(in the rows, 128 means zero)
Each name stands for a flat space through zero: a line, a plane or more. A row that begins with a name and a colon came from that space; any other row is followed by the name of the space it lies nearest, among the names in its block.
ligi_mek: [108, 125, 150, 116, 113, 119, 126, 97, 142, 152, 117, 148, 95, 120, 121, 125, 134, 139, 133, 147, 148, 168, 152, 128, 135, 149]
vinar_pev: [153, 118, 114, 126, 121, 113, 149, 119, 155, 145, 132, 106, 142, 138, 165, 101, 138, 95, 93, 125, 118, 79, 107, 124, 150, 110]
vinar_pev: [102, 145, 131, 142, 120, 144, 133, 110, 141, 143, 129, 123, 113, 124, 101, 96, 171, 117, 134, 136, 132, 146, 133, 124, 90, 114]
lamef_lipo: [128, 150, 87, 126, 119, 140, 143, 100, 111, 184, 101, 148, 85, 115, 161, 113, 123, 105, 142, 131, 104, 113, 134, 130, 127, 131]
tasa_sapi: [115, 155, 125, 120, 116, 112, 130, 114, 144, 175, 130, 151, 124, 86, 148, 101, 125, 108, 120, 157, 140, 172, 133, 89, 107, 117]
tasa_sapi: [143, 123, 129, 135, 120, 147, 129, 154, 109, 86, 116, 135, 139, 144, 111, 145, 112, 167, 155, 103, 129, 95, 135, 146, 169, 139]
tasa_sapi: [108, 130, 133, 134, 163, 132, 123, 134, 119, 94, 133, 111, 135, 163, 96, 169, 140, 149, 144, 95, 135, 137, 141, 150, 99, 130]
lamef_lipo: [126, 123, 133, 140, 144, 151, 138, 138, 139, 86, 153, 104, 163, 165, 94, 122, 146, 136, 121, 96, 133, 118, 122, 141, 104, 107]
lamef_lipo: [133, 87, 155, 98, 131, 138, 131, 150, 121, 108, 154, 132, 145, 139, 121, 144, 106, 123, 91, 146, 100, 124, 116, 131, 131, 143]
mibe_nemu: [127, 123, 149, 96, 126, 144, 153, 164, 116, 113, 121, 159, 139, 143, 117, 171, 101, 157, 128, 119, 108, 94, 150, 138, 171, 153]
lamef_lipo: [119, 140, 127, 122, 113, 122, 106, 91, 110, 181, 95, 167, 54, 88, 147, 142, 103, 134, 162, 162, 138, 177, 152, 133, 141, 165]
lamef_lipo: [107, 108, 105, 110, 113, 128, 131, 101, 107, 141, 135, 144, 133, 131, 135, 87, 125, 118, 112, 135, 109, 171, 127, 102, 90, 127]
ligi_mek: [171, 117, 130, 150, 154, 121, 89, 178, 106, 88, 142, 97, 144, 110, 140, 170, 97, 121, 131, 137, 122, 99, 90, 143, 140, 127]
lamef_lipo: [145, 122, 118, 122, 132, 153, 144, 127, 129, 148, 138, 123, 117, 132, 143, 121, 123, 94, 106, 136, 95, 91, 111, 143, 125, 122]
tasa_sapi: [125, 144, 140, 135, 140, 119, 104, 144, 122, 113, 130, 137, 133, 109, 117, 156, 108, 151, 151, 130, 154, 166, 137, 122, 122, 134]
ligi_mek: [152, 110, 155, 118, 125, 123, 109, 145, 134, 100, 149, 144, 154, 113, 131, 142, 77, 150, 120, 140, 154, 162, 124, 120, 154, 139]
vinar_pev: [143, 116, 153, 122, 142, 128, 123, 121, 151, 117, 146, 127, 131, 138, 127, 150, 103, 136, 118, 126, 153, 148, 131, 144, 141, 135]
vinar_pev: [94, 154, 128, 120, 137, 129, 145, 131, 138, 148, 137, 134, 140, 123, 115, 120, 153, 114, 119, 130, 121, 147, 138, 105, 82, 110]
mibe_nemu: [148, 123, 130, 128, 97, 152, 140, 120, 149, 121, 148, 145, 158, 122, 127, 73, 109, 133, 115, 128, 146, 144, 121, 110, 142, 111]
vinar_pev: [125, 119, 138, 101, 145, 81, 138, 133, 152, 141, 142, 116, 157, 132, 158, 145, 126, 106, 84, 134, 127, 128, 123, 105, 126, 122]
lamef_lipo: [133, 144, 171, 130, 138, 162, 113, 147, 131, 140, 131, 147, 84, 96, 104, 173, 109, 130, 146, 164, 132, 137, 136, 157, 136, 151]
ligi_mek: [110, 93, 115, 123, 110, 122, 137, 80, 123, 132, 111, 117, 102, 165, 125, 97, 162, 129, 121, 118, 116, 125, 134, 141, 127, 140]
mibe_nemu: [142, 161, 126, 137, 155, 163, 119, 135, 115, 163, 122, 142, 74, 101, 135, 177, 98, 111, 156, 143, 117, 119, 131, 163, 122, 141]
vinar_pev: [133, 122, 140, 151, 108, 192, 112, 140, 97, 82, 124, 146, 111, 132, 72, 122, 119, 172, 174, 122, 132, 134, 135, 159, 138, 144]
ligi_mek: [137, 84, 130, 106, 111, 158, 148, 133, 112, 109, 137, 134, 136, 159, 121, 114, 119, 127, 102, 126, 88, 93, 119, 142, 146, 140]
mibe_nemu: [135, 132, 134, 121, 119, 149, 138, 138, 136, 129, 145, 144, 146, 118, 124, 110, 112, 124, 116, 136, 127, 135, 124, 116, 125, 119]
tasa_sapi: [91, 139, 117, 111, 127, 105, 154, 109, 133, 138, 110, 137, 137, 156, 126, 127, 153, 145, 131, 99, 132, 135, 160, 113, 122, 128]
ligi_mek: [142, 102, 121, 139, 149, 69, 95, 123, 136, 93, 146, 86, 170, 137, 151, 130, 122, 127, 109, 116, 159, 159, 104, 111, 115, 114]
mibe_nemu: [125, 115, 133, 114, 136, 100, 135, 168, 114, 122, 113, 108, 135, 135, 139, 164, 149, 116, 110, 134, 87, 61, 119, 128, 150, 139]
vinar_pev: [112, 140, 111, 139, 102, 120, 118, 135, 102, 114, 106, 144, 139, 113, 117, 103, 137, 158, 160, 122, 136, 145, 138, 101, 130, 128]
mibe_nemu: [111, 110, 119, 148, 162, 71, 110, 103, 143, 107, 127, 63, 136, 167, 130, 139, 182, 118, 117, 101, 145, 129, 118, 137, 95, 115]
vinar_pev: [146, 149, 96, 160, 111, 174, 125, 130, 99, 136, 105, 133, 94, 113, 124, 106, 132, 125, 168, 125, 109, 89, 119, 149, 136, 124]
tasa_sapi: [96, 131, 114, 149, 146, 136, 116, 118, 102, 116, 115, 103, 102, 150, 96, 137, 174, 131, 154, 113, 114, 129, 132, 149, 82, 129]
vinar_pev: [107, 160, 119, 140, 121, 116, 127, 75, 156, 144, 123, 148, 127, 126, 124, 97, 129, 155, 156, 105, 193, 210, 161, 109, 109, 116]
mibe_nemu: [159, 152, 119, 170, 116, 182, 92, 160, 88, 103, 119, 144, 106, 85, 106, 130, 96, 150, 188, 139, 133, 125, 115, 147, 139, 131]
mibe_nemu: [102, 138, 148, 106, 110, 126, 141, 116, 135, 185, 109, 154, 80, 101, 131, 128, 147, 109, 121, 171, 108, 130, 145, 122, 132, 148]
lamef_lipo: [119, 117, 145, 105, 126, 83, 121, 147, 126, 130, 122, 133, 140, 113, 144, 152, 122, 132, 112, 148, 126, 134, 132, 104, 146, 143]
tasa_sapi: [101, 152, 131, 95, 128, 146, 176, 168, 120, 124, 125, 161, 165, 146, 109, 148, 128, 147, 124, 104, 99, 95, 156, 110, 133, 126]
mibe_nemu: [141, 125, 130, 128, 113, 145, 133, 144, 130, 112, 143, 137, 158, 122, 122, 103, 115, 132, 120, 129, 129, 128, 118, 114, 133, 116]
tasa_sapi: [125, 131, 119, 116, 98, 129, 137, 189, 95, 121, 122, 144, 164, 95, 131, 107, 132, 121, 118, 153, 80, 84, 111, 84, 138, 121]
mibe_nemu: [120, 131, 139, 146, 152, 130, 112, 134, 125, 98, 129, 108, 124, 145, 99, 160, 141, 147, 149, 110, 144, 135, 134, 152, 114, 131]
lamef_lipo: [128, 60, 136, 98, 142, 46, 121, 98, 150, 114, 141, 86, 156, 169, 167, 134, 136, 113, 65, 125, 134, 140, 113, 116, 136, 137]
tasa_sapi: [139, 129, 113, 140, 113, 129, 136, 49, 165, 166, 116, 129, 87, 143, 150, 87, 132, 124, 135, 114, 168, 153, 141, 148, 144, 126]
ligi_mek: [127, 95, 125, 133, 120, 147, 119, 87, 124, 114, 134, 123, 109, 155, 113, 103, 130, 136, 129, 120, 136, 157, 127, 150, 117, 137]
lamef_lipo: [136, 118, 138, 147, 131, 89, 102, 97, 154, 118, 123, 103, 120, 133, 135, 127, 139, 140, 135, 123, 177, 157, 129, 135, 142, 130]
ligi_mek: [154, 131, 188, 83, 93, 118, 152, 145, 193, 156, 158, 181, 167, 81, 152, 111, 71, 129, 79, 174, 164, 159, 137, 84, 189, 130]
ligi_mek: [108, 110, 119, 108, 146, 126, 145, 153, 104, 112, 136, 114, 153, 158, 121, 144, 145, 115, 103, 116, 80, 95, 120, 124, 101, 125]
vinar_pev: [131, 55, 167, 107, 125, 127, 125, 154, 118, 84, 143, 99, 136, 161, 106, 145, 146, 123, 84, 148, 85, 83, 105, 151, 147, 153]
ligi_mek: [118, 135, 151, 120, 133, 141, 127, 116, 149, 136, 151, 146, 130, 119, 113, 126, 113, 130, 121, 139, 152, 184, 139, 122, 104, 126]
tasa_sapi: [140, 167, 95, 156, 113, 140, 125, 107, 148, 138, 149, 139, 165, 99, 138, 55, 115, 122, 138, 117, 170, 185, 118, 87, 91, 80]
ligi_mek: [138, 115, 121, 123, 133, 150, 140, 150, 114, 114, 139, 120, 143, 142, 125, 130, 125, 116, 113, 123, 94, 89, 112, 136, 125, 123]
mibe_nemu: [128, 136, 142, 114, 98, 159, 140, 137, 128, 143, 132, 168, 126, 101, 118, 103, 110, 132, 128, 153, 122, 141, 135, 112, 139, 132]
vinar_pev: [165, 87, 146, 114, 132, 124, 137, 124, 155, 109, 148, 112, 146, 158, 147, 136, 103, 124, 90, 120, 133, 98, 113, 150, 172, 133]
lamef_lipo: [117, 157, 120, 169, 169, 116, 124, 80, 170, 134, 124, 79, 102, 163, 116, 140, 178, 122, 150, 86, 176, 136, 139, 166, 95, 106]
tasa_sapi: [117, 141, 144, 98, 147, 158, 161, 198, 117, 112, 155, 143, 177, 133, 106, 161, 117, 121, 102, 127, 81, 89, 126, 115, 110, 118]
[140, 136, 128, 159, 112, 144, 108, 117, 132, 128, 124, 122, 107, 106, 118, 99, 138, 127, 150, 141, 146, 139, 118, 135, 128, 122]
mibe_nemu
[119, 129, 119, 132, 114, 93, 112, 125, 120, 130, 115, 129, 134, 109, 140, 113, 135, 134, 135, 137, 139, 150, 128, 100, 129, 128]
tasa_sapi
[141, 155, 159, 117, 154, 187, 147, 95, 176, 190, 159, 153, 73, 115, 127, 150, 96, 91, 114, 153, 139, 155, 139, 170, 109, 130]
tasa_sapi
[123, 101, 118, 154, 129, 69, 75, 104, 111, 105, 110, 89, 114, 124, 137, 125, 152, 138, 144, 133, 153, 162, 115, 124, 120, 138]
tasa_sapi
[135, 127, 122, 154, 119, 143, 107, 122, 118, 89, 130, 127, 140, 132, 105, 109, 121, 161, 159, 109, 159, 158, 128, 132, 126, 123]
mibe_nemu
[136, 115, 131, 157, 152, 129, 91, 106, 126, 111, 135, 96, 101, 135, 117, 143, 133, 126, 143, 127, 149, 154, 115, 161, 104, 132]
tasa_sapi
[150, 108, 134, 122, 120, 156, 141, 123, 146, 124, 157, 126, 145, 137, 130, 98, 115, 110, 97, 133, 121, 121, 110, 133, 128, 116]
ligi_mek
[128, 168, 123, 132, 104, 145, 124, 149, 102, 153, 95, 174, 98, 79, 130, 137, 106, 148, 175, 146, 126, 126, 148, 118, 158, 144]
lamef_lipo
[117, 119, 125, 123, 107, 111, 133, 132, 125, 109, 124, 133, 159, 134, 123, 102, 138, 148, 125, 119, 134, 136, 133, 101, 136, 124]
vinar_pev
[128, 116, 138, 111, 120, 98, 147, 120, 165, 119, 145, 124, 176, 146, 139, 104, 130, 132, 93, 115, 151, 139, 130, 101, 140, 113]
vinar_pev
[132, 139, 94, 181, 135, 150, 107, 71, 128, 138, 117, 93, 77, 140, 120, 94, 165, 113, 163, 110, 147, 139, 117, 165, 91, 112]
ligi_mek
[93, 139, 137, 115, 141, 129, 124, 125, 109, 136, 115, 149, 102, 129, 107, 165, 128, 148, 151, 129, 127, 162, 158, 134, 108, 151]
mibe_nemu
[106, 130, 138, 128, 126, 53, 110, 137, 129, 87, 98, 124, 162, 139, 125, 159, 138, 191, 156, 96, 179, 153, 159, 102, 165, 142]
lamef_lipo
[150, 138, 113, 132, 120, 136, 145, 123, 150, 112, 146, 137, 177, 139, 138, 95, 102, 142, 123, 96, 158, 137, 128, 111, 140, 102]
tasa_sapi
[101, 108, 161, 93, 114, 114, 156, 139, 142, 117, 126, 141, 149, 153, 109, 136, 146, 149, 104, 126, 120, 117, 151, 117, 151, 143]
mibe_nemu
[114, 178, 121, 137, 77, 148, 125, 116, 110, 178, 75, 192, 67, 68, 125, 107, 122, 157, 193, 155, 142, 148, 165, 114, 165, 151]
tasa_sapi
[143, 128, 140, 126, 142, 196, 146, 147, 121, 120, 143, 136, 112, 145, 103, 152, 111, 123, 129, 123, 99, 89, 125, 172, 129, 133]
lamef_lipo
[129, 78, 134, 75, 91, 84, 171, 123, 154, 125, 136, 136, 189, 159, 162, 86, 128, 126, 58, 124, 112, 102, 127, 84, 176, 128]
ligi_mek

Each name stands for a flat space through zero: a line, a plane or more. A row that begins with a name and a colon came from that space; any other row is followed by the name of the space it lies nearest, among the names in its block.
zepok_tero: [124, 125, 107, 120, 148, 109, 116, 123, 118, 124, 141, 124, 113, 129, 138, 125, 124, 127, 137, 130, 140, 134, 102, 108, 118, 116]
rozin_kogis: [138, 146, 128, 108, 116, 130, 110, 142, 139, 117, 109, 154, 132, 101, 100, 96, 116, 132, 129, 158, 120, 147, 130, 120, 147, 108]
mamu_pati: [96, 144, 109, 112, 149, 148, 94, 104, 117, 134, 142, 149, 102, 109, 192, 98, 120, 84, 103, 126, 146, 90, 133, 140, 111, 102]
zepok_tero: [122, 140, 118, 118, 125, 124, 115, 118, 136, 130, 147, 138, 130, 115, 140, 120, 136, 126, 114, 140, 129, 136, 144, 126, 138, 125]
kud_gelit: [145, 144, 126, 115, 107, 118, 116, 159, 125, 132, 114, 144, 139, 116, 114, 113, 145, 140, 152, 106, 119, 132, 112, 131, 131, 130]
zepok_tero: [145, 137, 127, 126, 114, 91, 134, 124, 156, 162, 135, 132, 128, 119, 135, 127, 150, 148, 160, 94, 132, 129, 102, 141, 124, 154]
kezov_bab: [181, 138, 142, 131, 115, 154, 158, 140, 148, 142, 102, 120, 139, 117, 98, 102, 134, 152, 161, 121, 132, 139, 102, 134, 149, 169]
kud_gelit: [113, 89, 159, 145, 95, 91, 161, 123, 135, 88, 96, 98, 164, 162, 84, 185, 123, 114, 140, 127, 117, 149, 134, 114, 105, 132]
rozin_kogis: [133, 135, 108, 116, 114, 123, 139, 111, 121, 151, 163, 125, 153, 143, 142, 135, 175, 136, 123, 117, 127, 121, 159, 121, 132, 170]
kezov_bab: [114, 115, 161, 171, 146, 141, 136, 109, 173, 157, 132, 116, 101, 124, 131, 147, 69, 139, 94, 160, 130, 166, 164, 134, 160, 160]
kezov_bab: [155, 148, 131, 104, 104, 142, 128, 151, 130, 133, 95, 155, 144, 112, 95, 92, 138, 136, 148, 130, 117, 120, 123, 133, 138, 130]
rozin_kogis: [138, 150, 143, 108, 91, 101, 135, 112, 185, 204, 107, 174, 136, 110, 110, 101, 132, 150, 144, 127, 117, 120, 156, 153, 143, 176]
zepok_tero: [136, 139, 138, 123, 110, 153, 132, 141, 124, 130, 112, 141, 143, 124, 120, 116, 140, 126, 125, 122, 116, 109, 145, 148, 133, 129]
mamu_pati: [96, 129, 146, 133, 98, 87, 113, 114, 160, 106, 139, 134, 142, 111, 139, 156, 135, 113, 110, 126, 117, 146, 150, 149, 124, 100]
kezov_bab: [127, 120, 98, 97, 128, 128, 132, 139, 75, 113, 123, 133, 150, 161, 103, 127, 153, 124, 137, 135, 120, 105, 134, 94, 108, 122]
mamu_pati: [95, 112, 134, 162, 120, 87, 114, 112, 143, 124, 166, 93, 129, 135, 179, 179, 129, 108, 117, 94, 142, 169, 133, 118, 118, 160]
kud_gelit: [124, 117, 163, 159, 111, 75, 140, 133, 175, 159, 126, 126, 120, 128, 122, 169, 127, 159, 146, 90, 114, 137, 117, 167, 124, 136]
kezov_bab: [132, 134, 138, 143, 129, 147, 101, 177, 113, 128, 109, 134, 117, 120, 122, 120, 102, 134, 128, 118, 120, 153, 125, 121, 143, 133]
rozin_kogis: [120, 124, 134, 110, 105, 137, 134, 100, 140, 102, 91, 127, 150, 121, 119, 107, 105, 77, 132, 155, 145, 141, 132, 100, 118, 143]
mamu_pati: [151, 120, 135, 125, 132, 117, 155, 126, 144, 170, 99, 136, 118, 140, 95, 117, 114, 154, 161, 126, 129, 115, 107, 128, 125, 156]
zepok_tero: [138, 138, 112, 101, 92, 102, 115, 159, 103, 111, 122, 138, 165, 133, 108, 126, 170, 129, 154, 104, 116, 136, 122, 109, 119, 133]
rozin_kogis: [160, 152, 142, 152, 133, 148, 141, 104, 189, 202, 152, 125, 106, 96, 167, 103, 124, 154, 130, 111, 147, 143, 129, 160, 166, 203]
mamu_pati: [114, 144, 98, 94, 111, 100, 79, 174, 84, 104, 134, 159, 145, 126, 113, 122, 154, 131, 129, 125, 106, 138, 137, 102, 124, 90]
kezov_bab: [123, 137, 134, 111, 113, 107, 116, 130, 147, 146, 103, 158, 125, 114, 115, 109, 117, 126, 141, 129, 123, 121, 124, 137, 123, 119]
kud_gelit: [117, 140, 103, 114, 160, 159, 119, 92, 122, 138, 159, 137, 108, 118, 162, 101, 121, 114, 95, 164, 143, 110, 150, 123, 137, 118]
mamu_pati: [149, 116, 122, 142, 160, 118, 144, 137, 130, 155, 146, 119, 107, 145, 95, 141, 115, 184, 131, 151, 121, 149, 124, 113, 151, 140]
kud_gelit: [152, 134, 130, 137, 136, 193, 126, 180, 81, 104, 117, 122, 136, 135, 106, 117, 129, 141, 115, 134, 112, 129, 140, 123, 151, 124]
zepok_tero: [124, 138, 142, 139, 129, 166, 123, 142, 117, 141, 111, 135, 116, 121, 167, 114, 130, 106, 128, 84, 131, 81, 119, 170, 112, 126]
kezov_bab: [115, 147, 111, 94, 106, 111, 92, 153, 107, 144, 113, 169, 138, 122, 128, 103, 141, 117, 138, 112, 117, 113, 137, 120, 116, 124]
rozin_kogis: [108, 121, 157, 158, 123, 102, 111, 167, 135, 149, 118, 141, 108, 131, 129, 161, 115, 150, 128, 89, 104, 121, 129, 167, 121, 109]
mamu_pati: [158, 129, 135, 126, 119, 155, 155, 126, 132, 134, 107, 119, 142, 131, 110, 111, 131, 129, 145, 130, 134, 127, 121, 123, 136, 163]
mamu_pati: [154, 158, 93, 98, 157, 205, 131, 87, 124, 139, 155, 135, 123, 104, 150, 59, 127, 115, 96, 191, 153, 124, 157, 104, 167, 153]
rozin_kogis: [144, 133, 98, 98, 129, 108, 148, 108, 121, 148, 159, 139, 145, 144, 108, 126, 175, 161, 134, 143, 119, 107, 142, 121, 130, 130]
mamu_pati: [183, 159, 139, 108, 94, 188, 141, 173, 116, 126, 81, 148, 159, 108, 91, 75, 154, 138, 154, 115, 114, 110, 121, 147, 149, 145]
kud_gelit: [129, 131, 106, 132, 157, 127, 115, 122, 117, 130, 160, 114, 106, 124, 164, 124, 131, 128, 128, 117, 147, 132, 103, 117, 126, 128]
mamu_pati: [146, 111, 125, 105, 129, 120, 154, 145, 105, 123, 81, 140, 136, 155, 60, 120, 123, 145, 163, 143, 115, 102, 104, 111, 110, 110]
kud_gelit: [159, 136, 126, 115, 148, 134, 133, 145, 136, 213, 82, 162, 91, 129, 107, 77, 95, 158, 173, 113, 135, 98, 91, 129, 127, 171]
kud_gelit: [113, 119, 114, 125, 186, 190, 143, 79, 114, 150, 134, 129, 91, 141, 152, 100, 87, 107, 89, 180, 149, 84, 153, 122, 128, 126]
kud_gelit: [142, 142, 122, 120, 107, 118, 112, 160, 117, 111, 130, 132, 146, 117, 122, 124, 155, 136, 143, 107, 120, 145, 115, 124, 133, 124]
rozin_kogis: [124, 111, 137, 156, 135, 114, 143, 118, 135, 107, 155, 93, 129, 139, 138, 170, 136, 136, 121, 119, 130, 145, 123, 133, 127, 124]
rozin_kogis: [123, 116, 138, 140, 142, 117, 137, 121, 137, 118, 125, 120, 112, 129, 127, 143, 116, 132, 131, 128, 129, 119, 108, 143, 117, 98]
zepok_tero: [113, 105, 154, 164, 116, 135, 139, 131, 126, 99, 123, 90, 143, 146, 138, 170, 117, 104, 117, 110, 130, 151, 139, 125, 121, 150]
rozin_kogis: [118, 138, 114, 101, 134, 150, 143, 50, 148, 93, 140, 122, 132, 101, 176, 96, 143, 68, 115, 151, 162, 87, 115, 144, 106, 93]
rozin_kogis: [124, 117, 136, 140, 121, 124, 130, 140, 122, 131, 120, 117, 135, 144, 121, 145, 120, 127, 131, 118, 126, 143, 135, 115, 126, 154]
zepok_tero: [118, 134, 107, 111, 104, 117, 108, 153, 89, 101, 151, 132, 164, 141, 122, 145, 171, 127, 116, 123, 109, 139, 160, 107, 129, 122]
zepok_tero: [97, 104, 119, 145, 166, 121, 111, 125, 102, 110, 135, 108, 96, 145, 153, 148, 93, 107, 119, 128, 144, 131, 107, 106, 105, 105]
mamu_pati: [168, 181, 103, 76, 117, 151, 93, 179, 114, 191, 99, 202, 120, 95, 107, 41, 144, 162, 156, 119, 112, 96, 121, 138, 150, 136]
kezov_bab: [119, 121, 161, 154, 117, 137, 155, 95, 169, 129, 132, 114, 133, 123, 139, 151, 124, 121, 106, 133, 126, 123, 155, 165, 135, 134]
kud_gelit: [128, 141, 141, 124, 124, 134, 127, 117, 161, 171, 116, 157, 116, 112, 123, 105, 108, 138, 120, 145, 123, 122, 152, 146, 145, 144]
kezov_bab: [139, 116, 126, 128, 145, 98, 148, 99, 156, 140, 125, 118, 110, 128, 118, 127, 113, 140, 154, 137, 145, 131, 88, 122, 119, 128]
kezov_bab: [137, 138, 156, 147, 105, 179, 134, 150, 129, 125, 118, 127, 149, 123, 122, 129, 131, 128, 102, 128, 111, 135, 175, 150, 156, 152]
kezov_bab: [112, 118, 143, 149, 110, 139, 148, 112, 123, 109, 147, 102, 153, 144, 160, 168, 163, 106, 110, 96, 125, 105, 153, 158, 112, 134]
zepok_tero: [154, 124, 105, 101, 139, 92, 142, 147, 113, 154, 124, 149, 126, 150, 68, 124, 145, 185, 161, 141, 110, 115, 109, 111, 127, 116]
kud_gelit: [139, 153, 100, 107, 105, 103, 100, 143, 127, 119, 172, 137, 158, 112, 116, 125, 166, 153, 117, 149, 116, 186, 159, 94, 165, 142]
zepok_tero: [128, 145, 135, 135, 111, 139, 129, 105, 158, 135, 160, 126, 142, 107, 154, 129, 148, 127, 101, 134, 127, 142, 167, 148, 153, 149]
[129, 142, 119, 123, 132, 157, 111, 133, 115, 117, 134, 130, 126, 113, 152, 106, 130, 110, 118, 127, 136, 127, 128, 125, 134, 126]
rozin_kogis
[163, 128, 151, 144, 139, 161, 180, 84, 184, 159, 125, 115, 121, 117, 109, 113, 109, 152, 124, 167, 138, 133, 138, 147, 162, 165]
mamu_pati
[118, 124, 124, 137, 137, 120, 122, 122, 128, 125, 148, 119, 122, 130, 140, 142, 125, 129, 117, 131, 131, 141, 134, 122, 131, 127]
mamu_pati
[118, 132, 121, 120, 140, 122, 133, 75, 164, 160, 143, 136, 112, 116, 149, 111, 111, 118, 115, 156, 147, 127, 142, 126, 134, 146]
mamu_pati
[140, 125, 102, 108, 136, 125, 125, 135, 98, 93, 129, 118, 138, 135, 110, 119, 136, 124, 142, 145, 135, 142, 104, 88, 123, 113]
zepok_tero
[108, 122, 119, 106, 121, 106, 117, 138, 103, 106, 111, 146, 135, 139, 114, 132, 136, 114, 135, 125, 118, 101, 121, 126, 99, 83]
kezov_bab
[121, 126, 162, 154, 135, 142, 139, 114, 171, 173, 115, 140, 103, 119, 129, 129, 89, 140, 109, 140, 123, 122, 155, 163, 145, 144]
kud_gelit
[65, 94, 102, 118, 147, 68, 97, 128, 76, 88, 135, 124, 117, 167, 142, 173, 119, 93, 126, 117, 130, 113, 112, 93, 69, 69]
mamu_pati
[160, 119, 152, 133, 129, 142, 163, 132, 147, 141, 73, 125, 119, 128, 92, 108, 103, 137, 168, 122, 134, 111, 83, 141, 121, 139]
zepok_tero
[158, 146, 60, 72, 133, 107, 106, 141, 76, 82, 154, 126, 149, 123, 119, 93, 180, 128, 164, 134, 144, 143, 75, 65, 119, 104]
zepok_tero
[155, 127, 126, 152, 158, 131, 146, 100, 165, 158, 157, 99, 101, 117, 144, 123, 108, 153, 133, 140, 154, 166, 105, 116, 156, 174]
kezov_bab
[106, 131, 122, 151, 150, 126, 104, 119, 133, 142, 171, 117, 102, 120, 184, 142, 121, 124, 102, 114, 139, 139, 136, 136, 133, 133]
mamu_pati
[164, 136, 149, 140, 103, 194, 150, 179, 87, 46, 110, 102, 170, 125, 109, 135, 176, 124, 129, 102, 107, 108, 115, 163, 132, 85]
kezov_bab
[145, 140, 130, 125, 104, 132, 116, 159, 127, 122, 122, 132, 150, 120, 99, 120, 130, 142, 130, 139, 116, 173, 145, 104, 157, 154]
kud_gelit
[115, 147, 132, 142, 117, 132, 97, 145, 123, 93, 155, 121, 128, 99, 186, 137, 158, 107, 116, 81, 129, 122, 114, 166, 121, 90]
kezov_bab
[144, 131, 121, 101, 118, 114, 130, 134, 131, 119, 98, 144, 138, 123, 81, 104, 119, 135, 151, 156, 125, 141, 113, 102, 131, 119]
zepok_tero
[117, 113, 136, 153, 160, 108, 135, 90, 170, 181, 135, 118, 84, 129, 154, 133, 80, 133, 131, 130, 153, 139, 113, 127, 127, 165]
kud_gelit
[126, 114, 125, 145, 152, 177, 138, 136, 85, 92, 136, 98, 127, 148, 142, 141, 129, 113, 108, 128, 132, 112, 130, 124, 122, 115]
zepok_tero
[150, 135, 95, 70, 123, 118, 132, 140, 89, 142, 79, 161, 135, 141, 102, 77, 151, 118, 190, 105, 135, 66, 72, 111, 84, 119]
kud_gelit
